Here is a tiny trained network, its code and every weight. The questions are about switching its units off for an input and a target symbol, where a switched-off unit gives its printed mean instead of its output.

import numpy as np


def w(rows, s, z=0):
    codes = np.array(rows[::2]) - 128.0
    scale = np.full(codes.shape[1], s)
    scale[-1] = z or s
    return codes * scale


def f(y):
    return y / 2 * (1 + np.tanh(0.7978845608 * (y + 0.044715 * y**3)))


def softmax(a):
    e = np.exp(a - a.max(-1, keepdims=True))
    return e / e.sum(-1, keepdims=True)


def log_softmax(a):
    a = a - a.max(-1, keepdims=True)
    return a - np.log(np.exp(a).sum(-1, keepdims=True))


def net(x, mask):
    ids = ['αγδεζηθλμξστφψω'.index(c) for c in x.split()]
    T = len(ids)
    res = E[ids] + P[:T]
    u = 0
    for l in range(2):
        q, k, v = (res @ M[l].T for M in (Q, K, V))
        z = softmax(np.where(np.tri(T) > 0, q @ k.T / 2**0.5, -1e9)) @ v
        res = res + np.where(mask[u], z, O[l][:, -1]) @ O[l][:, :-1]
        u += 1
        y = f(res @ A[l][:, :-1].T + A[l][:, -1])
        res = res + np.where(mask[u : u + 16], y, B[l][:, -1]) @ B[l][:, :-1]
        u += 16
    return log_softmax(res[-1] @ U[:, :-1].T + U[:, -1])


Q, K, V, O, A, B = {}, {}, {}, {}, {}, {}
E = w([
[253,163,127],'α',
[99,139,90],'γ',
[48,98,148],'δ',
[25,175,112],'ε',
[149,130,172],'ζ',
[156,109,163],'η',
[221,78,81],'θ',
[134,223,123],'λ',
[84,76,110],'μ',
[72,82,54],'ξ',
[201,107,2],'σ',
[155,117,171],'τ',
[137,149,168],'φ',
[79,72,211],'ψ',
[153,161,219],'ω',
],0.021)
P = w([
[216,16,254],'0',
[181,88,186],'1',
[166,100,174],'2',
[155,111,164],'3',
[143,119,155],'4',
[129,127,144],'5',
[121,135,136],'6',
[110,143,128],'7',
[104,146,126],'8',
[93,152,118],'9',
[87,154,115],'10',
[80,160,109],'11',
[72,162,104],'12',
[72,164,106],'13',
],0.0083)
Q[0] = w([
[126,124,251],'L0H0',
[60,85,113],'L0H0',
],0.016)
K[0] = w([
[102,140,255],'L0H0',
[24,59,71],'L0H0',
],0.0075)
V[0] = w([
[254,55,161],'L0H0',
[93,144,107],'L0H0',
],0.0076)
O[0] = w([
[18,124,88,251],'L0H0',
[2,61,88,102],'L0H0',
],0.0081,0.0023)
A[0] = w([
[153,32,133,74],'L0N0',
[252,75,120,2],'L0N1',
[164,123,240,49],'L0N2',
[203,144,111,203],'L0N3',
[102,204,155,112],'L0N4',
[167,119,115,138],'L0N5',
[142,175,148,178],'L0N6',
[74,119,219,80],'L0N7',
[189,133,164,92],'L0N8',
[78,211,78,119],'L0N9',
[160,127,188,104],'L0N10',
[122,198,146,161],'L0N11',
[133,126,99,113],'L0N12',
[80,91,62,131],'L0N13',
[29,71,124,184],'L0N14',
[71,128,220,46],'L0N15',
],0.015,0.0064)
B[0] = w([
[119,2,96,157],'L0N0',
[182,162,9,133],'L0N1',
[28,141,128,151],'L0N2',
[61,128,140,151],'L0N3',
[118,99,152,152],'L0N4',
[95,138,123,131],'L0N5',
[94,118,179,148],'L0N6',
[199,157,65,171],'L0N7',
[131,218,132,131],'L0N8',
[171,119,179,162],'L0N9',
[101,162,80,137],'L0N10',
[105,78,156,155],'L0N11',
[99,122,123,131],'L0N12',
[103,115,164,199],'L0N13',
[177,147,127,252],'L0N14',
[188,181,92,162],'L0N15',
],0.0091,0.012)
Q[1] = w([
[7,159,170],'L1H0',
[192,143,54],'L1H0',
],0.013)
K[1] = w([
[64,65,105],'L1H0',
[166,247,148],'L1H0',
],0.012)
V[1] = w([
[236,185,130],'L1H0',
[47,105,2],'L1H0',
],0.0071)
O[1] = w([
[173,176,138,97],'L1H0',
[116,130,2,254],'L1H0',
],0.0044,0.0026)
A[1] = w([
[148,139,120,125],'L1N0',
[196,150,62,105],'L1N1',
[55,122,128,83],'L1N2',
[211,193,192,29],'L1N3',
[213,132,99,216],'L1N4',
[94,66,105,77],'L1N5',
[185,152,42,63],'L1N6',
[181,184,145,1],'L1N7',
[9,148,166,150],'L1N8',
[242,109,80,67],'L1N9',
[9,175,161,169],'L1N10',
[127,218,45,31],'L1N11',
[207,130,95,198],'L1N12',
[177,252,133,81],'L1N13',
[163,110,163,108],'L1N14',
[136,187,90,120],'L1N15',
],0.013,0.0073)
B[1] = w([
[144,108,87,131],'L1N0',
[113,167,122,182],'L1N1',
[127,104,235,134],'L1N2',
[119,2,132,166],'L1N3',
[199,170,125,255],'L1N4',
[51,128,159,200],'L1N5',
[107,175,99,178],'L1N6',
[130,42,110,136],'L1N7',
[140,67,138,204],'L1N8',
[150,35,104,200],'L1N9',
[160,91,98,228],'L1N10',
[29,144,143,184],'L1N11',
[168,162,141,239],'L1N12',
[88,170,186,223],'L1N13',
[137,147,163,140],'L1N14',
[107,86,129,171],'L1N15',
],0.0095,0.0059)
U = w([
[174,186,255,183],'α',
[131,119,138,131],'γ',
[126,62,221,2],'δ',
[67,54,121,154],'ε',
[68,223,191,216],'ζ',
[250,134,113,55],'η',
[151,82,6,64],'θ',
[123,116,137,76],'λ',
[129,130,140,196],'μ',
[178,39,105,173],'ξ',
[48,146,60,106],'σ',
[168,223,106,157],'τ',
[39,143,232,86],'φ',
[131,133,143,108],'ψ',
[137,147,146,94],'ω',
],0.011,0.009)

Each question gives the input, a string of symbols that net reads in full, and the target symbol t.
The units are the heads (2 rows each of Q, K, V and O) and the neurons (one row each of A and B). Each row of codes is followed by its name. A weight is (code - 128) times the scale printed after its matrix; where a second scale follows, it is the last column's (O, A, B and U).
mask holds one flag per unit, layer by layer, with each layer's heads first. A switched-off unit (its flag False) gives its mean, the last column of its rows in O or B, instead of its output. The means were averaged over made-up inputs and are rounded, as every weight is.
A unit's drop is (log p(t) with every unit on - log p(t) with that unit switched off) / (log p(t) with every unit on - log p(t) with every unit switched off).
The circuit of an input: a set's keep is (log p(t) with only the set's units on - log p(t) with every unit switched off) / (log p(t) with every unit on - log p(t) with every unit switched off). Starting from the 12 units with the biggest drops (on a tie, the unit counted first), units are removed one at a time, each time the one whose removal leaves the highest keep (on an exact tie, the one counted first), for as long as the keep stays at least 0.8.
circuit, biggest first: the units of the circuit, biggest drop first
top k neurons: the k neurons with the biggest drops, biggest first
k most important neurons of layer l: the k neurons of layer l with the biggest drops, biggest first
drop of u: that unit's drop, to one decimal
input ζ ε θ ε μ α ξ μ θ φ γ σ, target σ: circuit, biggest first => L0N1, L1N11
input ξ μ ξ μ ξ ζ, target ξ: top 4 neurons => L0N14, L1N10, L0N2, L1N8
input ψ μ τ ξ ω ε, target α: circuit, biggest first => L0N9, L0N14
input θ ψ λ τ μ η θ μ μ α, target ζ: top 2 neurons => L0N1, L0N3
input ζ θ ζ, target ζ: top 2 neurons => L0N0, L0N2
input σ μ ζ, target σ: top 2 neurons => L0N2, L0N14
input ξ ξ α ψ ψ α ε ψ ψ ζ, target ξ: top 2 neurons => L1N10, L0N14
input γ μ ξ μ γ μ ζ ξ ε ξ α, target ζ: most important neuron of layer 0 => L0N3
input μ ψ λ μ φ μ μ ε τ μ ξ ξ μ θ, target θ: 3 most important neurons of layer 1 => L1N9, L1N13, L1N4
input ξ ξ φ μ θ ψ φ, target ξ: 2 most important neurons of layer 1 => L1N10, L1N8
input ξ γ ε μ γ ε ζ τ, target ξ: 4 most important neurons of layer 0 => L0N14, L0N2, L0N15, L0N7
input η μ α λ γ ξ σ α ω, target φ: top 2 neurons => L0N15, L0N7
input τ α δ, target η: top 2 neurons => L1N9, L1N4
input μ ε μ γ μ μ ξ μ ε η ζ ψ, target τ: top 2 neurons => L0N2, L1N4
input τ τ α ω, target φ: top 3 neurons => L1N13, L0N15, L0N7
input τ ε α τ ε μ ξ ζ ζ σ δ, target η: drop of L1N4 => 0.2
input α γ ε η ξ ξ ξ μ ε ξ ω μ η θ, target θ: drop of L0N8 => 0.0
input μ ξ ξ ξ ζ ξ ω ξ θ σ, target σ: drop of L0N3 => 0.3
input ω ξ ε, target α: most important neuron of layer 0 => L0N2
